Below is a small trained network, with its code and all its weights. Each question gives an input and a class and asks what happens when units are switched off, that is, made to give their printed mean instead of their output.

import numpy as np


def w(rows, s, z=0):
    codes = np.array(rows[::2]) - 128.0
    scale = np.full(codes.shape[1], s)
    scale[-1] = z or s
    return codes * scale


def f(y):
    return np.maximum(y, 0)


def log_softmax(a):
    a = a - a.max(-1, keepdims=True)
    return a - np.log(np.exp(a).sum(-1, keepdims=True))


def net(x, mask):
    res = np.array(x, float).reshape(1, 4) / 4 @ E
    y = f(res @ A[0][:, :-1].T + A[0][:, -1])
    res = res + np.where(mask, y, B[0][:, -1]) @ B[0][:, :-1]
    return log_softmax(res[-1] @ U[:, :-1].T + U[:, -1])


A, B = {}, {}
E = w([
[88,94,100,111,254],'x0',
[89,251,56,118,139],'x1',
[139,181,241,50,147],'x2',
[168,80,32,34,99],'x3',
],0.01)
A[0] = w([
[110,125,138,104,144,89],'n0',
[117,197,80,108,137,89],'n1',
[109,104,104,81,173,97],'n2',
[143,156,169,162,152,95],'n3',
[115,185,82,144,124,72],'n4',
[139,121,93,147,145,132],'n5',
[174,141,204,89,166,146],'n6',
[191,67,171,144,128,145],'n7',
[149,131,81,192,146,49],'n8',
[150,115,66,27,99,97],'n9',
[135,96,71,171,116,131],'n10',
[95,96,95,208,107,44],'n11',
[102,106,117,123,187,100],'n12',
[137,4,189,136,134,79],'n13',
[70,103,121,122,179,89],'n14',
[146,126,182,88,133,49],'n15',
[165,146,118,147,45,92],'n16',
[154,134,135,168,48,103],'n17',
[132,142,155,91,138,62],'n18',
[108,131,143,165,149,88],'n19',
[147,145,111,125,48,82],'n20',
[134,119,94,196,62,138],'n21',
[154,110,93,86,103,166],'n22',
[83,204,103,104,113,127],'n23',
[122,135,169,230,136,123],'n24',
[64,164,168,181,155,101],'n25',
[156,109,100,96,183,141],'n26',
[101,125,173,66,105,212],'n27',
[118,162,170,217,135,105],'n28',
[116,180,149,61,137,100],'n29',
[129,130,86,50,95,79],'n30',
[80,132,153,182,143,63],'n31',
[111,85,129,121,225,101],'n32',
[120,115,113,139,165,84],'n33',
[89,180,114,118,136,134],'n34',
[198,78,118,87,128,110],'n35',
[130,132,141,131,48,117],'n36',
[183,168,167,99,64,79],'n37',
[127,129,115,129,193,89],'n38',
[124,142,156,76,147,83],'n39',
[130,92,96,176,122,36],'n40',
[134,170,176,88,100,123],'n41',
[143,187,96,127,158,87],'n42',
[99,109,108,189,114,254],'n43',
[152,126,92,51,127,66],'n44',
[121,149,170,162,149,59],'n45',
],0.014,0.0083)
B[0] = w([
[195,159,117,123,137,146],'n0',
[130,104,114,215,79,204],'n1',
[173,162,202,131,132,196],'n2',
[110,98,131,90,91,177],'n3',
[156,128,108,183,108,184],'n4',
[145,128,118,94,154,174],'n5',
[143,108,55,103,160,241],'n6',
[66,129,79,215,110,221],'n7',
[191,103,94,99,135,172],'n8',
[103,51,162,105,81,243],'n9',
[156,132,90,81,152,211],'n10',
[217,137,71,70,132,186],'n11',
[171,183,177,140,171,190],'n12',
[121,149,60,245,63,248],'n13',
[209,142,186,141,162,188],'n14',
[221,156,65,120,139,173],'n15',
[184,184,211,134,180,186],'n16',
[176,175,185,158,186,190],'n17',
[254,105,89,114,123,156],'n18',
[115,136,148,83,83,161],'n19',
[166,175,181,122,157,176],'n20',
[168,130,92,94,189,212],'n21',
[59,87,178,97,105,211],'n22',
[96,113,106,207,114,218],'n23',
[75,68,151,83,75,224],'n24',
[101,85,139,90,68,217],'n25',
[121,167,176,108,140,207],'n26',
[96,129,71,101,181,231],'n27',
[116,56,184,75,67,217],'n28',
[169,139,49,116,156,200],'n29',
[90,67,165,94,58,199],'n30',
[129,89,150,87,66,176],'n31',
[190,177,207,155,166,228],'n32',
[175,171,154,120,140,157],'n33',
[101,105,116,174,118,197],'n34',
[81,65,150,129,62,205],'n35',
[151,156,204,171,182,183],'n36',
[181,175,152,128,181,194],'n37',
[224,151,215,148,148,179],'n38',
[172,118,81,102,151,177],'n39',
[243,144,75,103,129,164],'n40',
[154,96,93,108,177,201],'n41',
[142,111,94,232,89,181],'n42',
[65,110,87,74,183,244],'n43',
[98,66,147,94,58,195],'n44',
[149,98,131,92,65,170],'n45',
],0.0085,0.011)
U = w([
[110,84,176,61,65,106],'0',
[160,145,219,145,193,111],'1',
[123,110,70,244,94,105],'2',
[156,112,41,53,185,91],'3',
[42,114,120,108,203,251],'4',
[47,252,121,89,104,51],'5',
[56,251,119,87,97,51],'6',
],0.017,0.025)

Each question gives the input, the list of numbers given to net, and the class t.
The units are the neurons (one row each of A and B). Each row of codes is followed by its name. A weight is (code - 128) times the scale printed after its matrix; where a second scale follows, it is the last column's (A, B and U).
mask holds one flag per neuron, in row order. A switched-off neuron (its flag False) gives its mean, the last column of its row in B, instead of its output. The means were averaged over made-up inputs and are rounded, as every weight is.
A unit's drop is (log p(t) with every unit on - log p(t) with that unit switched off) / (log p(t) with every unit on - log p(t) with every unit switched off).
The circuit of an input: a set's keep is (log p(t) with only the set's units on - log p(t) with every unit switched off) / (log p(t) with every unit on - log p(t) with every unit switched off). Starting from the 12 units with the biggest drops (on a tie, the unit counted first), units are removed one at a time, each time the one whose removal leaves the highest keep (on an exact tie, the one counted first), for as long as the keep stays at least 0.8.
circuit, biggest first: the units of the circuit, biggest drop first
unit that matters most: the unit with the biggest drop
k most important neurons: the k neurons with the biggest drops, biggest first
drop when u is switched off: that unit's drop, to one decimal
input [6,5,8,-7], class 3: 2 most important neurons	(n29; n6)
input [-1,7,4,-6], class 2: circuit, biggest first	(n23)
input [4,8,-2,6], class 2: 2 most important neurons	(n1; n42)
input [-7,1,4,-7], class 0: 3 most important neurons	(n28; n24; n25)
input [-3,4,1,-3], class 2: 2 most important neurons	(n23; n22)
input [-6,-1,-4,-5], class 1: 3 most important neurons	(n17; n16; n36)
input [-4,3,-5,5], class 0: 3 most important neurons	(n9; n30; n22)
input [-6,-1,-8,-8], class 0: 2 most important neurons	(n28; n24)
input [4,1,-7,-6], class 3: 2 most important neurons	(n11; n43)
input [4,-8,7,-1], class 2: 2 most important neurons	(n13; n7)
input [-1,8,5,-7], class 2: 4 most important neurons	(n23; n42; n1; n34)
input [5,5,-3,2], class 1: 2 most important neurons	(n13; n7)
input [-6,-7,7,-7], class 0: 3 most important neurons	(n28; n24; n3)
input [8,7,6,8], class 0: most important neuron	(n44)
input [0,-1,-3,0], class 4: 3 most important neurons	(n6; n29; n15)
input [-8,5,-2,3], class 1: drop when n30 is switched off	0.0
input [-2,3,-1,-3], class 4: drop when n9 is switched off	0.3
input [-6,7,2,1], class 2: drop when n12 is switched off	0.1
input [-3,-5,0,0], class 2: drop when n13 is switched off	0.2
input [-8,-1,-1,7], class 1: unit that matters most	n16
